Moves between units:
gime ρ mete
gime γ zali
gime ε tefi
gemu ρ bovi
gemu γ zita
gemu ε zodu
zule ρ fafi
zule γ deza
zule ε gata
kolo ρ zabu
kolo γ tisa
kolo ε fafi
tevi ρ bani
tevi γ nuka
tevi ε ziro
vimo ρ peta
vimo γ liki
vimo ε lefo
kulo ρ sode
kulo γ kibu
kulo ε bovi
sode ρ ruzo
sode γ sime
sode ε salu
roda ρ koni
roda γ kubu
roda ε moto
felu ρ geda
felu γ sode
felu ε loki
ludo ρ boki
ludo γ roda
ludo ε maze
vuve ρ nizo
vuve γ rola
vuve ε dasa
nusa ρ kibu
nusa γ memu
nusa ε zita
bovi ρ salu
bovi γ miro
bovi ε biri
doda ρ lobi
doda γ bedi
doda ε gime
koni ρ dena
koni γ gata
koni ε fefe
maze ρ piti
maze γ moto
maze ε ligi
zuli ρ bopo
zuli γ kiza
zuli ε vidi
kema ρ foru
kema γ ziro
kema ε gode
fafu ρ dila
fafu γ noku
fafu ε bezi
lobi ρ vado
lobi γ nipi
lobi ε mete
kosu ρ vuke
kosu γ nume
kosu ε kido
dasa ρ nuso
dasa γ kufo
dasa ε rado
mina ρ nobe
mina γ dini
mina ε geda
kuva ρ rani
kuva γ soza
kuva ε keku
tudu ρ zetu
tudu γ vimo
tudu ε pogu
geda ρ gupo
geda γ ruzo
geda ε memu
nipi ρ kido
nipi γ gute
nipi ε vono
pulu ρ vavi
pulu γ nezu
pulu ε tiza
mufu ρ kolo
mufu γ vavi
mufu ε zule
rugu ρ pasa
rugu γ pogu
rugu ε divo
soza ρ gode
soza γ tubi
soza ε mifu
vavi ρ tisa
vavi γ lati
vavi ε deza
tubi ρ fulo
tubi γ rani
tubi ε bana
fafi ρ mufu
fafi γ pulu
fafi ε neke
muba ρ kise
muba γ vuke
muba ε zili
voro ρ tufe
voro γ nuso
voro ε vimo
gata ρ neke
gata γ dogo
gata ε guru
zita ρ miro
zita γ gona
zita ε fero
bene ρ tubi
bene γ kuva
bene ε guvu
guvu ρ bana
guvu γ keku
guvu ε zuli
boki ρ dogo
boki γ koni
boki ε piti
tiza ρ deza
tiza γ guze
tiza ε boki
pasa ρ rado
pasa γ bula
pasa ε mole
tufe ρ vami
tufe γ vuve
tufe ε peta
memu ρ felu
memu γ kulo
memu ε gona
bana ρ bene
bana γ sinu
bana ε bopo
pavu ρ pima
pavu γ mete
pavu ε fafu
vete ρ vedi
vete γ foru
vete ε bale
vedi ρ nuka
vedi γ sovi
vedi ε lobo
nuso ρ vuve
nuso γ ligi
nuso ε liki
delu ρ resa
delu γ fafu
delu ε dini
nume ρ mala
nume γ muba
nume ε keso
mole ρ rugu
mole γ raru
mole ε sovi
dini ρ rutu
dini γ bezi
dini ε ruzo
divo ρ mole
divo γ bani
divo ε foru
labu ρ zuli
labu γ bepa
labu ε vuke
neke ρ zule
neke γ tiza
neke ε kubu
kufo ρ ligi
kufo γ voro
kufo ε tudu
dila ρ pavu
dila γ gime
dila ε feta
sime ρ diso
sime γ geda
sime ε nusa
rutu ρ delu
rutu γ feta
rutu ε nula
gode ρ duba
gode γ fulo
gode ε tani
pobi ρ lefo
pobi γ rugu
pobi ε nuka
ziro ρ zuro
ziro γ vete
ziro ε fulo
guru ρ kubu
guru γ ludo
guru ε nizo
zabe ρ keku
zabe γ pamu
zabe ε bepa
guze ρ bire
guze γ zule
guze ε koni
bire ρ nezu
bire γ fafi
bire ε dena
vuke ρ vidi
vuke γ mala
vuke ε memo
gupo ρ mina
gupo γ nula
gupo ε felu
ligi ρ rola
ligi γ tufe
ligi ε zetu
bula ρ tudu
bula γ kibo
bula ε raru
lefo ρ kibo
lefo γ pasa
lefo ε raze
feta ρ fafu
feta γ tefi
feta ε peda
tisa ρ daku
tisa γ nisa
tisa ε pulu
lati ρ nisa
lati γ kolo
lati ε bire
kubu ρ gata
kubu γ boki
kubu ε ledi
rola ρ maze
rola γ vami
rola ε kufo
piti ρ ludo
piti γ fefe
piti ε rola
kiza ρ zabe
kiza γ fupo
kiza ε feru
moto ρ fefe
moto γ ledi
moto ε tufe
zili ρ kozi
zili γ memo
zili ε lobi
gona ρ loki
gona γ bovi
gona ε more
pima ρ zedi
pima γ doda
pima ε dila
miro ρ nusa
miro γ loki
miro ε doli
zetu ρ kufo
zetu γ peta
zetu ε bula
vado ρ zili
vado γ kido
vado ε doda
raze ρ pobi
raze γ mole
raze ε vedi
peta ρ voro
peta γ dasa
peta ε kibo
bopa ρ sifi
bopa γ fovo
bopa ε zabu
feru ρ bepa
feru γ sesa
feru ε nume
noku ρ gime
noku γ resa
noku ε nobe
nezu ρ lati
nezu γ mufu
nezu ε guze
duba ρ kema
duba γ tufu
duba ε soza
rani ρ bale
rani γ gode
rani ε sinu
tufu ρ ziro
tufu γ lobo
tufu ε tubi
liki ρ dasa
liki γ zetu
liki ε pasa
bezi ρ feta
bezi γ nobe
bezi ε diso
bepa ρ kiza
bepa γ gado
bepa ε mala
kise ρ sesa
kise γ vidi
kise ε kozi
ruzo ρ nula
ruzo γ diso
ruzo ε kulo
kibo ρ vimo
kibo γ rado
kibo ε pobi
kibu ρ sime
kibu γ felu
kibu ε miro
zali ρ vono
zali γ pavu
zali ε delu
pogu ρ bula
pogu γ lefo
pogu ε bani
tefi ρ noku
tefi γ delu
tefi ε mina
lada ρ doma
lada γ fotu
lada ε lati
vami ρ moto
vami γ nizo
vami ε voro
zodu ρ biri
zodu γ fero
zodu ε kobi
mete ρ doda
mete γ vono
mete ε noku
fupo ρ pamu
fupo γ bopo
fupo ε sesa
sifi ρ more
sifi γ zodu
sifi ε fotu
zuro ρ tevi
zuro γ vedi
zuro ε tufu
resa ρ zali
resa γ dila
resa ε rutu
doma ρ guni
doma γ bopa
doma ε nisa
kido ρ memo
kido γ keso
kido ε bedi
kobi ρ fovo
kobi γ doma
kobi ε tisa
nobe ρ tefi
nobe γ rutu
nobe ε gupo
vidi ρ labu
vidi γ feru
vidi ε kosu
dogo ρ tiza
dogo γ dena
dogo ε ludo
sesa ρ gado
sesa γ labu
sesa ε muba
zabu ρ fotu
zabu γ daku
zabu ε mufu
foru ρ sovi
foru γ zuro
foru ε duba
sinu ρ kuva
sinu γ tani
sinu ε zabe
bale ρ lobo
bale γ duba
bale ε kuva
vono ρ bedi
vono γ pima
vono ε resa
zedi ρ gute
zedi γ lobi
zedi ε pavu
rado ρ liki
rado γ tudu
rado ε rugu
bedi ρ nipi
bedi γ zedi
bedi ε zali
bosu ρ nume
bosu γ kozi
bosu ε gute
bani ρ raru
bani γ raze
bani ε zuro
ledi ρ guru
ledi γ piti
ledi ε vuve
fovo ρ zodu
fovo γ guni
fovo ε daku
bopo ρ guvu
bopo γ zabe
bopo ε labu
kozi ρ muba
kozi γ kosu
kozi ε vado
lobo ρ vete
lobo γ kema
lobo ε rani
gado ρ fupo
gado γ zuli
gado ε kise
figo ρ gona
figo γ gemu
figo ε sifi
biri ρ gemu
biri γ doli
biri ε fovo
diso ρ peda
diso γ gupo
diso ε kibu
memo ρ kosu
memo γ bosu
memo ε nipi
guni ρ fero
guni γ sifi
guni ε lada
pamu ρ mifu
pamu γ guvu
pamu ε gado
loki ρ memu
loki γ salu
loki ε figo
sovi ρ divo
sovi γ tevi
sovi ε kema
fulo ρ tufu
fulo γ bale
fulo ε bene
deza ρ pulu
deza γ bire
deza ε dogo
more ρ figo
more γ biri
more ε bopa
peda ρ bezi
peda γ mina
peda ε sime
mifu ρ tani
mifu γ bana
mifu ε fupo
nula ρ dini
nula γ peda
nula ε sode
nisa ρ lada
nisa γ zabu
nisa ε nezu
salu ρ kulo
salu γ nusa
salu ε gemu
keso ρ bosu
keso γ zili
keso ε zedi
doli ρ zita
doli γ figo
doli ε guni
fotu ρ bopa
fotu γ kobi
fotu ε kolo
dena ρ guze
dena γ neke
dena ε roda
fefe ρ roda
fefe γ guru
fefe ε vami
mala ρ feru
mala γ kise
mala ε bosu
daku ρ kobi
daku γ lada
daku ε vavi
gute ρ keso
gute γ vado
gute ε pima
fero ρ doli
fero γ more
fero ε doma
raru ρ pogu
raru γ pobi
raru ε tevi
nizo ρ ledi
nizo γ maze
nizo ε nuso
nuka ρ raze
nuka γ divo
nuka ε vete
keku ρ sinu
keku γ mifu
keku ε kiza
tani ρ soza
tani γ bene
tani ε pamu

In the rows, 60 stands for zero.

The rows follow the links: the fewer symbols apart two units are, the more alike their rows tend to be.

Each row is also shifted at random along 11 hidden directions that mean nothing.

Some units, each with a row of numbers:
keku: [73, 50, 53, 67, 57, 62, 58, 74, 55, 60, 55, 46, 43, 49, 68, 43, 70, 57, 62, 57, 67, 62, 55, 57, 55, 79, 56, 52, 53, 56, 42, 54, 53, 52, 59, 70, 71, 59, 59, 77, 73]
nula: [18, 70, 63, 65, 66, 55, 59, 64, 49, 61, 67, 48, 57, 86, 69, 41, 71, 58, 56, 52, 67, 53, 61, 60, 56, 44, 63, 57, 52, 62, 42, 80, 54, 64, 63, 61, 43, 59, 55, 63, 61]
biri: [64, 52, 62, 56, 61, 76, 62, 55, 56, 55, 66, 66, 56, 53, 86, 51, 59, 53, 65, 68, 51, 45, 62, 35, 60, 91, 51, 53, 68, 68, 53, 72, 41, 55, 58, 54, 69, 51, 68, 62, 64]
kema: [81, 63, 52, 80, 53, 67, 77, 53, 37, 70, 53, 44, 76, 59, 46, 65, 58, 58, 54, 61, 47, 54, 71, 64, 53, 65, 58, 56, 76, 56, 56, 40, 37, 48, 60, 66, 63, 40, 56, 62, 51]
lada: [60, 50, 76, 64, 59, 71, 70, 40, 55, 58, 65, 53, 44, 74, 60, 72, 58, 46, 75, 63, 45, 54, 81, 76, 62, 59, 57, 51, 80, 67, 71, 62, 34, 60, 63, 50, 52, 46, 52, 80, 43]
vidi: [80, 51, 58, 52, 56, 49, 58, 50, 54, 61, 55, 67, 41, 63, 48, 53, 68, 41, 68, 50, 53, 65, 65, 81, 52, 46, 71, 75, 64, 70, 56, 58, 61, 56, 59, 65, 62, 55, 45, 89, 49]
vimo: [26, 73, 60, 70, 52, 68, 46, 65, 66, 57, 49, 59, 48, 57, 54, 61, 53, 57, 64, 58, 39, 60, 63, 65, 58, 61, 55, 60, 59, 61, 62, 55, 79, 64, 62, 59, 56, 70, 56, 71, 68]
lobi: [48, 23, 68, 44, 58, 53, 65, 60, 54, 50, 66, 76, 24, 54, 60, 48, 67, 48, 66, 50, 60, 71, 74, 55, 59, 73, 63, 59, 36, 53, 56, 67, 48, 54, 59, 69, 55, 67, 57, 67, 64]
gute: [65, 50, 60, 58, 68, 53, 72, 60, 65, 60, 64, 43, 63, 63, 43, 69, 73, 72, 54, 47, 88, 65, 63, 85, 64, 36, 66, 44, 68, 62, 66, 55, 55, 69, 62, 70, 54, 58, 58, 47, 40]
kosu: [67, 61, 64, 41, 59, 47, 62, 68, 59, 64, 67, 64, 33, 72, 77, 48, 64, 53, 69, 46, 55, 61, 64, 52, 51, 64, 71, 62, 61, 71, 53, 70, 71, 50, 59, 68, 52, 53, 59, 69, 69]
resa: [68, 56, 66, 45, 65, 65, 61, 54, 62, 58, 60, 65, 88, 55, 57, 65, 61, 63, 49, 55, 77, 53, 57, 63, 61, 52, 67, 51, 64, 64, 68, 68, 58, 64, 61, 63, 68, 46, 65, 38, 43]
bopa: [55, 68, 74, 65, 60, 69, 37, 62, 66, 55, 63, 58, 65, 76, 61, 54, 58, 50, 60, 67, 63, 62, 59, 73, 65, 45, 59, 57, 43, 51, 59, 71, 67, 70, 65, 49, 57, 65, 54, 72, 62]
bosu: [66, 56, 65, 59, 58, 42, 67, 65, 45, 62, 66, 59, 52, 61, 52, 62, 59, 57, 56, 52, 54, 65, 60, 67, 59, 58, 64, 81, 46, 61, 62, 63, 51, 55, 58, 71, 55, 70, 53, 69, 67]
lefo: [72, 78, 54, 59, 62, 64, 57, 67, 80, 66, 52, 48, 65, 56, 61, 77, 59, 83, 63, 63, 65, 63, 53, 56, 61, 66, 61, 50, 63, 56, 69, 50, 80, 62, 60, 60, 67, 60, 67, 47, 62]
vami: [62, 63, 49, 73, 64, 44, 70, 41, 61, 67, 56, 75, 67, 59, 41, 74, 60, 74, 55, 68, 67, 66, 50, 61, 68, 34, 59, 69, 84, 63, 70, 46, 62, 67, 58, 51, 55, 77, 61, 47, 50]
raru: [51, 53, 54, 55, 59, 59, 72, 47, 58, 67, 47, 76, 68, 48, 55, 71, 56, 70, 58, 65, 59, 62, 60, 41, 56, 72, 63, 59, 64, 53, 68, 53, 56, 53, 57, 60, 69, 54, 68, 41, 57]
vete: [58, 52, 50, 69, 54, 60, 57, 47, 52, 64, 46, 77, 51, 56, 50, 42, 68, 48, 57, 54, 63, 58, 57, 61, 55, 42, 61, 42, 94, 70, 47, 46, 65, 58, 62, 61, 59, 55, 57, 66, 50]
pulu: [39, 47, 66, 55, 65, 62, 78, 64, 67, 60, 71, 55, 66, 72, 79, 59, 56, 60, 69, 64, 77, 63, 72, 53, 61, 66, 59, 40, 70, 54, 63, 63, 51, 58, 61, 53, 49, 43, 70, 45, 61]
geda: [59, 49, 63, 44, 68, 50, 72, 68, 65, 58, 80, 57, 54, 81, 75, 51, 66, 58, 67, 55, 76, 69, 74, 57, 59, 55, 68, 55, 47, 53, 55, 72, 58, 58, 60, 60, 44, 50, 64, 51, 60]
nume: [52, 55, 72, 63, 57, 58, 75, 53, 37, 66, 58, 55, 72, 61, 57, 62, 58, 56, 49, 49, 61, 47, 61, 65, 55, 57, 64, 52, 81, 72, 63, 63, 37, 52, 62, 70, 58, 44, 58, 55, 52]
delu: [41, 64, 69, 51, 68, 49, 70, 55, 48, 65, 65, 60, 66, 68, 73, 65, 62, 73, 53, 59, 67, 52, 51, 42, 58, 68, 67, 71, 46, 61, 61, 83, 42, 56, 57, 63, 61, 60, 63, 48, 65]
moto: [38, 69, 69, 65, 58, 68, 65, 50, 56, 69, 53, 63, 66, 69, 77, 62, 52, 59, 64, 66, 56, 48, 57, 46, 56, 65, 58, 45, 90, 67, 62, 64, 54, 54, 62, 51, 59, 44, 66, 57, 62]
tiza: [59, 58, 56, 74, 65, 59, 67, 61, 67, 58, 61, 55, 87, 48, 56, 70, 55, 71, 54, 73, 82, 61, 45, 68, 71, 53, 49, 62, 75, 60, 70, 52, 53, 70, 59, 52, 66, 69, 66, 48, 57]
voro: [51, 57, 62, 64, 51, 74, 47, 62, 69, 57, 54, 73, 60, 63, 49, 54, 54, 48, 61, 60, 51, 68, 75, 65, 61, 49, 59, 41, 59, 48, 61, 48, 81, 63, 66, 55, 51, 57, 60, 56, 58]
memu: [46, 65, 44, 66, 67, 46, 71, 70, 53, 55, 75, 55, 71, 57, 67, 50, 63, 62, 55, 61, 63, 56, 51, 55, 62, 61, 53, 88, 57, 71, 50, 68, 52, 64, 55, 61, 54, 73, 62, 59, 66]
nipi: [63, 60, 62, 58, 55, 64, 56, 79, 52, 53, 66, 60, 84, 46, 62, 47, 53, 48, 47, 52, 59, 53, 57, 62, 58, 67, 57, 65, 57, 68, 56, 63, 64, 58, 60, 72, 64, 54, 63, 55, 67]
zuro: [42, 84, 76, 60, 50, 72, 48, 64, 55, 69, 45, 56, 78, 70, 67, 61, 46, 52, 57, 56, 46, 51, 60, 60, 49, 63, 67, 51, 66, 60, 64, 64, 74, 52, 65, 62, 63, 38, 59, 62, 68]
divo: [61, 68, 74, 58, 55, 56, 48, 68, 66, 68, 48, 62, 60, 59, 79, 56, 54, 60, 62, 63, 77, 60, 36, 56, 57, 62, 63, 49, 77, 65, 62, 63, 74, 54, 62, 59, 71, 56, 64, 68, 78]
peta: [82, 63, 77, 59, 50, 64, 45, 92, 74, 60, 66, 62, 74, 56, 78, 56, 39, 50, 62, 68, 67, 71, 52, 60, 63, 73, 55, 53, 53, 48, 68, 54, 84, 54, 64, 58, 62, 59, 68, 61, 91]
lati: [27, 62, 55, 68, 60, 59, 61, 64, 55, 56, 68, 71, 63, 66, 68, 47, 55, 56, 58, 65, 53, 59, 62, 44, 62, 60, 52, 66, 55, 57, 51, 66, 61, 63, 59, 53, 47, 70, 64, 53, 71]
zita: [77, 71, 57, 43, 68, 65, 51, 70, 83, 54, 72, 62, 58, 58, 76, 66, 60, 74, 64, 65, 61, 58, 56, 43, 66, 74, 59, 61, 44, 61, 64, 71, 78, 66, 58, 55, 64, 69, 71, 46, 66]
gemu: [41, 69, 61, 61, 67, 67, 59, 68, 62, 57, 66, 44, 75, 68, 81, 51, 63, 62, 60, 65, 71, 51, 55, 53, 60, 70, 56, 58, 52, 60, 51, 76, 52, 64, 60, 56, 62, 52, 64, 58, 65]
muba: [44, 75, 69, 62, 56, 69, 45, 65, 50, 63, 55, 54, 51, 71, 59, 51, 64, 60, 52, 47, 49, 50, 63, 56, 54, 57, 65, 45, 50, 60, 50, 69, 67, 59, 65, 69, 55, 58, 55, 61, 63]
kiza: [64, 71, 75, 75, 57, 62, 52, 73, 46, 67, 50, 33, 69, 55, 68, 59, 59, 65, 51, 61, 72, 50, 37, 68, 58, 73, 57, 58, 58, 61, 57, 65, 44, 55, 62, 69, 77, 59, 56, 76, 76]
zali: [49, 52, 76, 50, 64, 72, 66, 49, 56, 58, 57, 49, 53, 56, 64, 72, 64, 67, 60, 52, 61, 45, 65, 61, 59, 73, 62, 44, 66, 69, 69, 72, 38, 60, 61, 67, 67, 48, 61, 56, 46]
vuve: [57, 68, 50, 70, 61, 55, 53, 68, 67, 65, 60, 66, 64, 74, 64, 46, 62, 63, 59, 67, 73, 71, 55, 51, 61, 44, 60, 51, 58, 46, 47, 53, 79, 61, 62, 52, 51, 66, 64, 52, 71]
tufe: [51, 60, 79, 54, 56, 50, 48, 63, 76, 62, 57, 72, 55, 74, 56, 69, 48, 54, 68, 62, 67, 78, 59, 79, 64, 36, 67, 60, 56, 52, 78, 59, 85, 65, 65, 51, 49, 68, 56, 65, 67]
dini: [53, 74, 55, 65, 65, 64, 61, 49, 51, 61, 64, 45, 43, 75, 61, 56, 74, 61, 62, 52, 45, 45, 67, 63, 58, 52, 61, 59, 71, 76, 49, 71, 50, 64, 61, 60, 52, 58, 52, 73, 46]
mete: [62, 48, 64, 57, 60, 75, 47, 59, 61, 50, 57, 53, 53, 54, 48, 55, 70, 53, 58, 53, 62, 60, 69, 76, 62, 60, 60, 48, 40, 54, 56, 63, 55, 67, 63, 67, 66, 60, 53, 68, 48]
duba: [69, 68, 63, 64, 56, 65, 62, 58, 64, 68, 52, 50, 68, 62, 49, 68, 60, 64, 56, 49, 67, 56, 62, 78, 58, 41, 64, 33, 96, 71, 68, 45, 71, 61, 65, 66, 56, 44, 60, 52, 46]
pavu: [64, 64, 54, 43, 68, 53, 65, 64, 68, 60, 65, 47, 55, 65, 71, 59, 70, 64, 67, 52, 66, 58, 61, 63, 54, 64, 69, 70, 52, 68, 56, 72, 62, 60, 57, 66, 63, 50, 59, 65, 55]
nisa: [64, 65, 64, 66, 61, 62, 56, 62, 61, 57, 71, 77, 75, 56, 59, 66, 49, 68, 48, 69, 58, 59, 53, 45, 73, 56, 51, 61, 60, 57, 68, 60, 66, 67, 61, 52, 54, 80, 69, 38, 68]
sovi: [70, 53, 61, 56, 61, 43, 82, 45, 51, 74, 52, 65, 54, 64, 56, 79, 58, 73, 65, 65, 60, 69, 60, 49, 55, 68, 69, 71, 59, 50, 71, 54, 44, 47, 56, 60, 64, 56, 61, 55, 62]
bepa: [26, 84, 60, 51, 64, 52, 65, 44, 52, 71, 46, 55, 32, 68, 60, 78, 68, 85, 62, 49, 36, 46, 57, 41, 51, 69, 72, 71, 58, 73, 63, 75, 59, 55, 56, 68, 60, 65, 57, 58, 57]
dogo: [73, 73, 46, 69, 58, 86, 55, 65, 66, 56, 58, 52, 97, 53, 61, 60, 52, 56, 58, 74, 48, 54, 69, 55, 60, 75, 51, 57, 54, 48, 57, 50, 64, 62, 60, 53, 70, 43, 66, 51, 56]
tudu: [83, 50, 63, 71, 52, 74, 66, 64, 61, 60, 57, 55, 53, 40, 67, 67, 51, 58, 66, 66, 54, 56, 61, 57, 63, 85, 46, 42, 88, 66, 67, 42, 50, 53, 61, 61, 70, 54, 66, 66, 66]
ledi: [57, 73, 57, 66, 62, 63, 57, 55, 65, 67, 56, 62, 56, 71, 69, 63, 60, 73, 62, 70, 59, 60, 56, 40, 61, 63, 59, 52, 59, 50, 57, 60, 65, 59, 60, 50, 59, 63, 66, 52, 68]

From each start, follow one symbol. Which unit do you reach?
Answers are names.
start [75, 59, 55, 66, 55, 62, 48, 51, 61, 61, 44, 75, 59, 45, 36, 73, 57, 65, 56, 68, 49, 70, 55, 61, 63, 60, 59, 71, 42, 45, 68, 46, 68, 61, 59, 59, 73, 78, 56, 62, 60]
ε vedi
start [71, 61, 66, 53, 62, 79, 58, 54, 78, 60, 58, 67, 68, 52, 70, 77, 53, 75, 62, 72, 62, 56, 60, 40, 67, 77, 55, 36, 68, 54, 74, 57, 65, 62, 61, 51, 69, 55, 75, 36, 58]
γ gata
start [88, 70, 56, 48, 62, 65, 48, 58, 70, 63, 52, 58, 56, 60, 48, 69, 69, 74, 57, 54, 60, 64, 62, 59, 58, 57, 71, 52, 43, 52, 61, 57, 78, 61, 61, 66, 68, 59, 59, 51, 52]
γ zuli
start [65, 60, 51, 65, 56, 54, 64, 56, 54, 64, 60, 71, 53, 68, 71, 49, 56, 46, 71, 71, 46, 65, 63, 48, 54, 68, 59, 77, 61, 55, 50, 57, 59, 50, 57, 50, 58, 56, 58, 77, 71]
ε ligi
start [78, 38, 52, 47, 66, 62, 49, 54, 75, 49, 62, 76, 19, 43, 53, 53, 80, 68, 61, 51, 71, 64, 58, 54, 68, 59, 59, 41, 58, 67, 54, 59, 69, 69, 60, 65, 64, 82, 63, 57, 50]
ε resa
start [77, 46, 53, 55, 61, 57, 66, 67, 57, 57, 69, 58, 52, 62, 51, 50, 70, 58, 57, 49, 65, 68, 74, 63, 59, 56, 65, 52, 46, 52, 51, 55, 59, 58, 60, 70, 53, 57, 59, 54, 55]
γ zili
start [83, 58, 52, 60, 65, 55, 54, 72, 65, 55, 77, 57, 53, 69, 65, 40, 71, 54, 59, 56, 73, 64, 60, 65, 64, 45, 59, 57, 57, 62, 44, 63, 68, 66, 62, 59, 51, 67, 59, 65, 61]
ε kibu
start [30, 59, 59, 64, 55, 64, 63, 57, 51, 62, 50, 57, 35, 59, 50, 62, 63, 64, 60, 48, 41, 58, 73, 55, 54, 67, 61, 50, 57, 58, 57, 55, 59, 55, 61, 70, 53, 62, 56, 61, 60]
γ rani
start [58, 59, 71, 57, 51, 61, 61, 78, 52, 62, 58, 58, 73, 51, 57, 66, 45, 59, 54, 57, 50, 66, 65, 55, 56, 80, 62, 66, 33, 44, 68, 57, 63, 50, 61, 72, 64, 57, 62, 52, 78]
ρ rani
start [37, 66, 58, 65, 55, 68, 41, 68, 64, 61, 44, 69, 69, 52, 65, 45, 58, 59, 54, 63, 69, 60, 45, 49, 56, 62, 58, 48, 57, 52, 51, 58, 79, 61, 62, 59, 69, 62, 65, 56, 73]
ε nuka
start [33, 68, 50, 64, 59, 53, 72, 60, 61, 66, 49, 50, 69, 61, 60, 65, 57, 62, 67, 62, 57, 63, 61, 64, 51, 64, 63, 74, 62, 58, 61, 55, 61, 56, 57, 61, 62, 51, 58, 64, 61]
ρ rado
start [65, 48, 76, 61, 56, 74, 41, 50, 75, 53, 51, 74, 47, 51, 61, 64, 55, 50, 68, 69, 65, 61, 53, 70, 68, 58, 53, 42, 78, 64, 72, 57, 65, 67, 64, 48, 70, 66, 59, 75, 57]
ρ gata
start [65, 58, 53, 42, 68, 49, 68, 63, 65, 62, 75, 80, 71, 66, 83, 39, 66, 60, 53, 52, 84, 53, 52, 37, 59, 47, 66, 46, 89, 79, 49, 72, 72, 60, 59, 59, 50, 49, 75, 32, 57]
ε sime
start [85, 72, 45, 78, 54, 71, 51, 68, 52, 67, 54, 52, 55, 63, 55, 47, 67, 64, 54, 62, 50, 61, 64, 46, 56, 66, 58, 45, 51, 44, 39, 44, 66, 53, 62, 64, 62, 59, 60, 61, 68]
ρ zuro
start [68, 47, 63, 72, 48, 60, 53, 72, 44, 60, 57, 72, 52, 49, 53, 45, 55, 48, 51, 60, 53, 67, 59, 52, 59, 70, 55, 57, 47, 46, 51, 49, 59, 50, 62, 68, 61, 70, 59, 66, 80]
ρ lobo
start [81, 79, 59, 60, 63, 71, 23, 74, 79, 52, 67, 70, 66, 63, 69, 47, 61, 62, 54, 70, 64, 62, 45, 50, 70, 54, 55, 58, 33, 50, 50, 70, 91, 72, 63, 50, 64, 82, 64, 58, 75]
γ zodu
